Here is a tiny trained network, its code and every weight. The questions are about switching its units off for an input and a target symbol, where a switched-off unit gives its printed mean instead of its output.

import numpy as np


def w(rows, s, z=0):
    codes = np.array(rows[::2]) - 128.0
    scale = np.full(codes.shape[1], s)
    scale[-1] = z or s
    return codes * scale


def f(y):
    return y / 2 * (1 + np.tanh(0.7978845608 * (y + 0.044715 * y**3)))


def softmax(a):
    e = np.exp(a - a.max(-1, keepdims=True))
    return e / e.sum(-1, keepdims=True)


def log_softmax(a):
    a = a - a.max(-1, keepdims=True)
    return a - np.log(np.exp(a).sum(-1, keepdims=True))


def net(x, mask):
    ids = ['βδθμξτ'.index(c) for c in x.split()]
    T = len(ids)
    res = E[ids] + P[:T]
    u = 0
    for l in range(3):
        q, k, v = (res @ M[l].T for M in (Q, K, V))
        z = softmax(np.where(np.tri(T) > 0, q @ k.T / 4**0.5, -1e9)) @ v
        res = res + np.where(mask[u], z, O[l][:, -1]) @ O[l][:, :-1]
        u += 1
        y = f(res @ A[l][:, :-1].T + A[l][:, -1])
        res = res + np.where(mask[u : u + 8], y, B[l][:, -1]) @ B[l][:, :-1]
        u += 8
    return log_softmax(res[-1] @ U[:, :-1].T + U[:, -1])


Q, K, V, O, A, B = {}, {}, {}, {}, {}, {}
E = w([
[101,37,103,89,143,79],'β',
[75,44,106,140,63,151],'δ',
[95,43,142,124,119,37],'θ',
[76,87,132,163,118,72],'μ',
[7,141,125,207,113,124],'ξ',
[101,193,15,107,147,123],'τ',
],0.018)
P = w([
[173,98,131,119,150,199],'0',
[28,174,125,49,47,107],'1',
[180,117,102,183,130,62],'2',
[90,252,157,60,107,61],'3',
[159,80,152,172,188,117],'4',
[53,214,158,57,111,103],'5',
],0.013)
Q[0] = w([
[151,40,169,137,143,164],'0.h1',
[48,50,132,234,162,154],'0.h1',
[139,200,231,44,101,164],'0.h1',
[111,107,251,113,180,179],'0.h1',
],0.013)
K[0] = w([
[124,185,186,192,127,20],'0.h1',
[140,181,127,171,242,79],'0.h1',
[131,37,169,86,70,135],'0.h1',
[170,60,143,197,107,7],'0.h1',
],0.012)
V[0] = w([
[75,155,89,220,136,178],'0.h1',
[161,78,193,158,110,15],'0.h1',
[42,177,152,254,141,122],'0.h1',
[147,149,53,106,182,72],'0.h1',
],0.0065)
O[0] = w([
[38,165,32,169,191,117,178],'0.h1',
[195,136,211,183,128,67,251],'0.h1',
[11,179,193,148,249,79,243],'0.h1',
[135,100,92,102,2,72,139],'0.h1',
],0.0064,0.0027)
A[0] = w([
[211,117,115,80,155,162,34],'0.n1',
[105,161,151,129,136,70,142],'0.n2',
[87,169,142,82,148,153,40],'0.n3',
[130,144,125,160,183,251,53],'0.n4',
[98,158,162,135,100,108,69],'0.n5',
[131,78,122,134,173,104,123],'0.n6',
[121,165,173,146,87,155,86],'0.n7',
[184,172,104,111,141,181,2],'0.n8',
],0.013,0.005)
B[0] = w([
[104,1,61,126,170,37,130],'0.n1',
[98,123,94,98,103,213,246],'0.n2',
[174,116,181,153,55,90,150],'0.n3',
[115,112,180,36,73,229,136],'0.n4',
[149,81,69,72,161,108,177],'0.n5',
[106,158,134,202,91,138,185],'0.n6',
[99,81,115,74,212,74,128],'0.n7',
[55,123,187,103,112,103,128],'0.n8',
],0.0084,0.012)
Q[1] = w([
[125,159,43,254,66,53],'1.h1',
[120,101,147,174,52,240],'1.h1',
[112,131,15,128,61,120],'1.h1',
[196,122,231,14,238,165],'1.h1',
],0.0059)
K[1] = w([
[144,253,94,21,194,169],'1.h1',
[17,160,144,90,89,51],'1.h1',
[186,129,5,54,83,156],'1.h1',
[34,30,172,223,129,161],'1.h1',
],0.0058)
V[1] = w([
[162,113,137,34,253,109],'1.h1',
[75,81,151,90,36,185],'1.h1',
[30,58,189,91,201,6],'1.h1',
[82,35,197,235,58,157],'1.h1',
],0.0043)
O[1] = w([
[142,150,128,77,86,173,59],'1.h1',
[103,179,214,95,203,165,253],'1.h1',
[117,191,150,154,176,36,220],'1.h1',
[179,253,94,115,179,184,179],'1.h1',
],0.005,0.0056)
A[1] = w([
[107,170,157,64,178,106,30],'1.n1',
[111,152,134,113,28,129,71],'1.n2',
[173,183,85,174,193,146,140],'1.n3',
[255,118,234,146,125,121,23],'1.n4',
[170,226,68,96,114,115,222],'1.n5',
[180,68,71,103,118,119,27],'1.n6',
[211,145,233,210,141,106,254],'1.n7',
[43,181,103,122,128,139,76],'1.n8',
],0.009,0.005)
B[1] = w([
[138,125,98,130,53,86,160],'1.n1',
[124,168,125,93,218,93,154],'1.n2',
[46,136,100,146,161,124,137],'1.n3',
[187,129,104,100,45,73,139],'1.n4',
[56,38,154,125,108,153,165],'1.n5',
[199,179,153,182,254,124,127],'1.n6',
[142,207,97,194,54,115,217],'1.n7',
[214,74,202,82,138,89,254],'1.n8',
],0.0083,0.008)
Q[2] = w([
[80,109,99,117,181,147],'2.h1',
[83,157,160,102,87,91],'2.h1',
[142,147,190,109,119,122],'2.h1',
[102,108,142,247,153,141],'2.h1',
],0.015)
K[2] = w([
[102,68,68,94,198,156],'2.h1',
[201,206,125,191,157,252],'2.h1',
[214,190,227,124,207,145],'2.h1',
[2,42,203,192,88,73],'2.h1',
],0.0078)
V[2] = w([
[159,152,161,69,87,59],'2.h1',
[205,95,190,119,154,94],'2.h1',
[98,105,2,66,161,90],'2.h1',
[92,165,129,184,119,92],'2.h1',
],0.0097)
O[2] = w([
[107,86,102,165,152,176,97],'2.h1',
[2,177,39,54,93,112,95],'2.h1',
[78,91,192,127,50,117,10],'2.h1',
[117,143,168,9,108,180,233],'2.h1',
],0.009,0.011)
A[2] = w([
[185,117,93,117,76,178,72],'2.n1',
[11,142,206,113,249,118,83],'2.n2',
[254,115,119,144,102,50,3],'2.n3',
[138,84,229,96,174,174,101],'2.n4',
[195,208,130,201,122,67,224],'2.n5',
[164,223,116,108,188,94,1],'2.n6',
[62,66,236,194,140,80,127],'2.n7',
[199,39,87,255,195,148,49],'2.n8',
],0.0076,0.0054)
B[2] = w([
[144,86,16,70,81,52,131],'2.n1',
[178,165,65,109,121,184,233],'2.n2',
[32,186,120,89,106,235,156],'2.n3',
[131,148,47,146,42,76,220],'2.n4',
[33,120,186,169,139,109,254],'2.n5',
[120,1,69,145,64,123,181],'2.n6',
[130,89,85,90,142,230,201],'2.n7',
[217,192,167,76,85,100,145],'2.n8',
],0.0077,0.0083)
U = w([
[78,109,96,124,14,128,28],'β',
[67,106,193,138,114,123,255],'δ',
[94,98,112,80,129,193,105],'θ',
[169,82,141,67,54,91,138],'μ',
[112,51,94,125,126,69,122],'ξ',
[98,3,135,116,55,156,119],'τ',
],0.0066,0.0057)

Each question gives the input, a string of symbols that net reads in full, and the target symbol t.
The units are the heads (4 rows each of Q, K, V and O) and the neurons (one row each of A and B). Each row of codes is followed by its name. A weight is (code - 128) times the scale printed after its matrix; where a second scale follows, it is the last column's (O, A, B and U).
mask holds one flag per unit, layer by layer, with each layer's heads first. A switched-off unit (its flag False) gives its mean, the last column of its rows in O or B, instead of its output. The means were averaged over made-up inputs and are rounded, as every weight is.
A unit's drop is (log p(t) with every unit on - log p(t) with that unit switched off) / (log p(t) with every unit on - log p(t) with every unit switched off).
The circuit of an input: a set's keep is (log p(t) with only the set's units on - log p(t) with every unit switched off) / (log p(t) with every unit on - log p(t) with every unit switched off). Starting from the 12 units with the biggest drops (on a tie, the unit counted first), units are removed one at a time, each time the one whose removal leaves the highest keep (on an exact tie, the one counted first), for as long as the keep stays at least 0.8.
circuit, biggest first: the units of the circuit, biggest drop first
unit that matters most: the unit with the biggest drop
top k neurons: the k neurons with the biggest drops, biggest first
k most important neurons of layer l: the k neurons of layer l with the biggest drops, biggest first
drop of u: that unit's drop, to one decimal
input θ θ ξ μ μ β, target θ: 3 most important neurons of layer 1	1.n7; 1.n4; 1.n5
input β β θ ξ θ β, target β: circuit, biggest first	1.n6; 2.h1; 0.h1
input ξ μ ξ β, target ξ: unit that matters most	0.n4
input μ δ β τ θ, target τ: circuit, biggest first	0.h1; 2.h1
input μ μ ξ, target θ: circuit, biggest first	0.h1; 2.n2; 2.n7
input β μ τ ξ μ, target τ: circuit, biggest first	0.h1; 2.h1; 1.h1
input θ τ β τ β, target τ: circuit, biggest first	0.h1; 2.h1
input β θ μ μ ξ μ, target β: circuit, biggest first	2.h1; 0.h1; 1.n6
input μ τ μ, target τ: circuit, biggest first	2.h1; 0.h1
input β τ θ β β, target β: top 3 neurons	1.n7; 1.n4; 0.n2
input β μ μ β μ θ, target β: circuit, biggest first	2.h1; 1.n6; 0.h1
input δ μ μ ξ δ, target θ: circuit, biggest first	0.h1; 2.n2
input θ ξ μ μ, target θ: top 3 neurons	0.n2; 1.n7; 1.n4
input μ ξ τ β δ μ, target μ: top 2 neurons	1.n8; 0.n2
input β τ μ β δ τ, target β: circuit, biggest first	2.h1; 0.h1; 1.n6
input μ τ ξ, target τ: top 3 neurons	2.n7; 1.n7; 0.n6
input β θ θ μ β, target δ: unit that matters most	1.n8
input β θ δ, target β: top 2 neurons	0.n2; 1.n7
input θ ξ τ, target τ: top 2 neurons	2.n7; 1.n5
input β μ μ ξ, target β: top 3 neurons	1.n6; 0.n1; 0.n2
input μ μ μ μ θ, target δ: unit that matters most	1.n7
input ξ μ θ μ θ δ, target ξ: top 2 neurons	0.n4; 1.n8
input ξ μ μ ξ, target ξ: 2 most important neurons of layer 0	0.n4; 0.n5
input θ τ μ β, target θ: top 3 neurons	1.n7; 0.n2; 1.n4
input β θ μ μ, target β: top 3 neurons	1.n6; 0.n1; 0.n2
input ξ β θ θ θ ξ, target ξ: drop of 2.h1	0.6
input μ τ θ θ τ β, target μ: unit that matters most	2.h1
input ξ μ μ, target θ: drop of 1.n8	0.1
input δ μ θ μ β τ, target δ: drop of 2.n5	0.2
input ξ ξ θ μ ξ θ, target ξ: drop of 1.n8	0.9
